Here is a tiny trained network, its code and every weight. The questions are about switching its units off for an input and a class, where a switched-off unit gives its printed mean instead of its output.

import numpy as np


def w(rows, s, z=0):
    codes = np.array(rows[::2]) - 128.0
    scale = np.full(codes.shape[1], s)
    scale[-1] = z or s
    return codes * scale


def norm(h):
    return h / np.sqrt((h * h).mean(-1, keepdims=True) + 1e-5)


def f(y):
    return y / 2 * (1 + np.tanh(0.7978845608 * (y + 0.044715 * y**3)))


def log_softmax(a):
    a = a - a.max(-1, keepdims=True)
    return a - np.log(np.exp(a).sum(-1, keepdims=True))


def net(x, mask):
    res = np.array(x, float).reshape(1, 5) / 4 @ E
    u = 0
    for l in range(2):
        y = f(norm(res) @ A[l][:, :-1].T + A[l][:, -1])
        res = res + np.where(mask[u : u + 10], y, B[l][:, -1]) @ B[l][:, :-1]
        u += 10
    return log_softmax(norm(res)[-1] @ U[:, :-1].T + U[:, -1])


A, B = {}, {}
E = w([
[129,130,127,127,126,128,125],'x0',
[160,221,88,53,65,57,218],'x1',
[174,46,115,242,52,50,157],'x2',
[202,253,191,212,178,95,86],'x3',
[136,141,100,111,115,101,78],'x4',
],0.005)
A[0] = w([
[1,85,124,60,183,162,92,74],'0.n0',
[139,206,64,19,191,133,201,88],'0.n1',
[127,78,204,112,98,185,184,238],'0.n2',
[123,243,99,110,168,114,178,86],'0.n3',
[208,152,85,127,168,167,96,171],'0.n4',
[115,123,110,78,84,142,187,54],'0.n5',
[148,145,109,109,23,51,197,5],'0.n6',
[173,164,53,114,103,154,59,39],'0.n7',
[123,109,161,131,160,140,181,98],'0.n8',
[46,142,236,92,102,190,40,64],'0.n9',
],0.007,0.0028)
B[0] = w([
[137,104,39,142,177,68,152,255],'0.n0',
[170,98,115,149,135,184,45,253],'0.n1',
[93,134,87,91,134,137,92,222],'0.n2',
[81,159,157,213,60,157,106,223],'0.n3',
[86,76,140,141,219,118,143,181],'0.n4',
[180,110,162,101,96,121,124,163],'0.n5',
[107,105,147,86,160,116,162,239],'0.n6',
[116,115,127,144,148,142,188,123],'0.n7',
[183,121,146,144,162,44,99,130],'0.n8',
[118,169,165,75,109,57,254,208],'0.n9',
],0.0092,0.0035)
A[1] = w([
[120,55,91,123,122,213,142,141],'1.n0',
[245,117,219,186,169,112,75,5],'1.n1',
[159,78,166,28,116,73,174,16],'1.n2',
[143,203,185,134,150,45,168,23],'1.n3',
[199,82,47,122,117,167,99,88],'1.n4',
[170,190,171,144,127,61,179,39],'1.n5',
[124,190,225,123,225,119,129,3],'1.n6',
[82,1,83,114,67,90,121,97],'1.n7',
[195,105,153,175,161,121,137,11],'1.n8',
[92,129,140,224,80,52,195,153],'1.n9',
],0.0083,0.0024)
B[1] = w([
[225,185,150,113,142,144,106,183],'1.n0',
[109,88,38,126,174,99,156,202],'1.n1',
[166,76,105,172,129,95,187,180],'1.n2',
[145,143,217,69,99,254,113,194],'1.n3',
[137,114,178,71,157,156,156,179],'1.n4',
[119,63,142,97,118,120,23,181],'1.n5',
[108,125,176,116,68,61,163,196],'1.n6',
[81,184,156,185,110,140,96,254],'1.n7',
[106,158,75,92,143,146,178,143],'1.n8',
[166,140,98,62,152,157,129,220],'1.n9',
],0.01,0.0065)
U = w([
[96,84,14,113,223,84,178,255],'0',
[83,198,143,223,74,159,43,208],'1',
[214,99,118,9,96,217,61,91],'2',
[184,70,132,175,28,46,221,1],'3',
[55,135,248,64,128,60,184,13],'4',
],0.018,0.0028)

Each question gives the input, the list of numbers given to net, and the class t.
The units are the neurons (one row each of A and B). Each row of codes is followed by its name. A weight is (code - 128) times the scale printed after its matrix; where a second scale follows, it is the last column's (A, B and U).
mask holds one flag per neuron, layer by layer. A switched-off neuron (its flag False) gives its mean, the last column of its row in B, instead of its output. The means were averaged over made-up inputs and are rounded, as every weight is.
A unit's drop is (log p(t) with every unit on - log p(t) with that unit switched off) / (log p(t) with every unit on - log p(t) with every unit switched off).
The circuit of an input: a set's keep is (log p(t) with only the set's units on - log p(t) with every unit switched off) / (log p(t) with every unit on - log p(t) with every unit switched off). Starting from the 12 units with the biggest drops (on a tie, the unit counted first), units are removed one at a time, each time the one whose removal leaves the highest keep (on an exact tie, the one counted first), for as long as the keep stays at least 0.8.
units of the circuit, in order: the units of the circuit, biggest drop first
unit that matters most: the unit with the biggest drop
k most important neurons: the k neurons with the biggest drops, biggest first
k most important neurons of layer l: the k neurons of layer l with the biggest drops, biggest first
input [4,1,4,-7,7], class 3: 4 most important neurons of layer 1 => (1.n2; 1.n3; 1.n5; 1.n4)
input [-4,-6,-6,2,2], class 4: units of the circuit, in order => (0.n9)
input [-1,8,1,-7,8], class 3: 3 most important neurons of layer 1 => (1.n2; 1.n3; 1.n9)
input [3,1,-8,6,-6], class 1: 4 most important neurons of layer 1 => (1.n4; 1.n9; 1.n2; 1.n8)
input [2,7,2,8,-6], class 2: 2 most important neurons => (1.n9; 1.n7)
input [-3,1,-7,5,1], class 1: 2 most important neurons => (0.n3; 0.n1)
input [1,0,-1,-6,-4], class 0: 4 most important neurons of layer 1 => (1.n3; 1.n5; 1.n9; 1.n2)
input [8,1,6,4,7], class 2: 2 most important neurons => (0.n1; 1.n3)
input [-7,-6,1,-4,-7], class 1: 2 most important neurons of layer 1 => (1.n7; 1.n1)
input [1,-2,-2,4,0], class 4: 2 most important neurons => (1.n6; 0.n4)
input [4,8,1,2,6], class 2: 2 most important neurons => (1.n7; 0.n6)
input [1,-1,2,0,-7], class 1: 2 most important neurons => (0.n2; 0.n1)
input [2,0,2,-6,-8], class 1: 3 most important neurons => (1.n7; 0.n9; 0.n2)
input [8,-1,-1,-8,-7], class 0: 4 most important neurons => (0.n0; 1.n3; 0.n3; 0.n1)
input [7,-4,0,-3,-5], class 0: unit that matters most => 0.n0
input [3,7,-3,0,-6], class 2: 3 most important neurons => (1.n7; 0.n1; 0.n5)
input [-6,1,3,-7,-4], class 3: 3 most important neurons => (1.n2; 0.n3; 0.n5)
input [8,-7,0,-8,0], class 0: 2 most important neurons => (0.n0; 0.n3)
input [3,7,6,1,-7], class 2: 3 most important neurons of layer 1 => (1.n9; 1.n3; 1.n5)
input [-3,2,7,6,4], class 2: most important neuron of layer 1 => (1.n3)
input [1,7,-8,8,0], class 1: 2 most important neurons of layer 0 => (0.n3; 0.n1)
input [-1,-4,-1,1,3], class 4: 3 most important neurons of layer 0 => (0.n9; 0.n4; 0.n3)
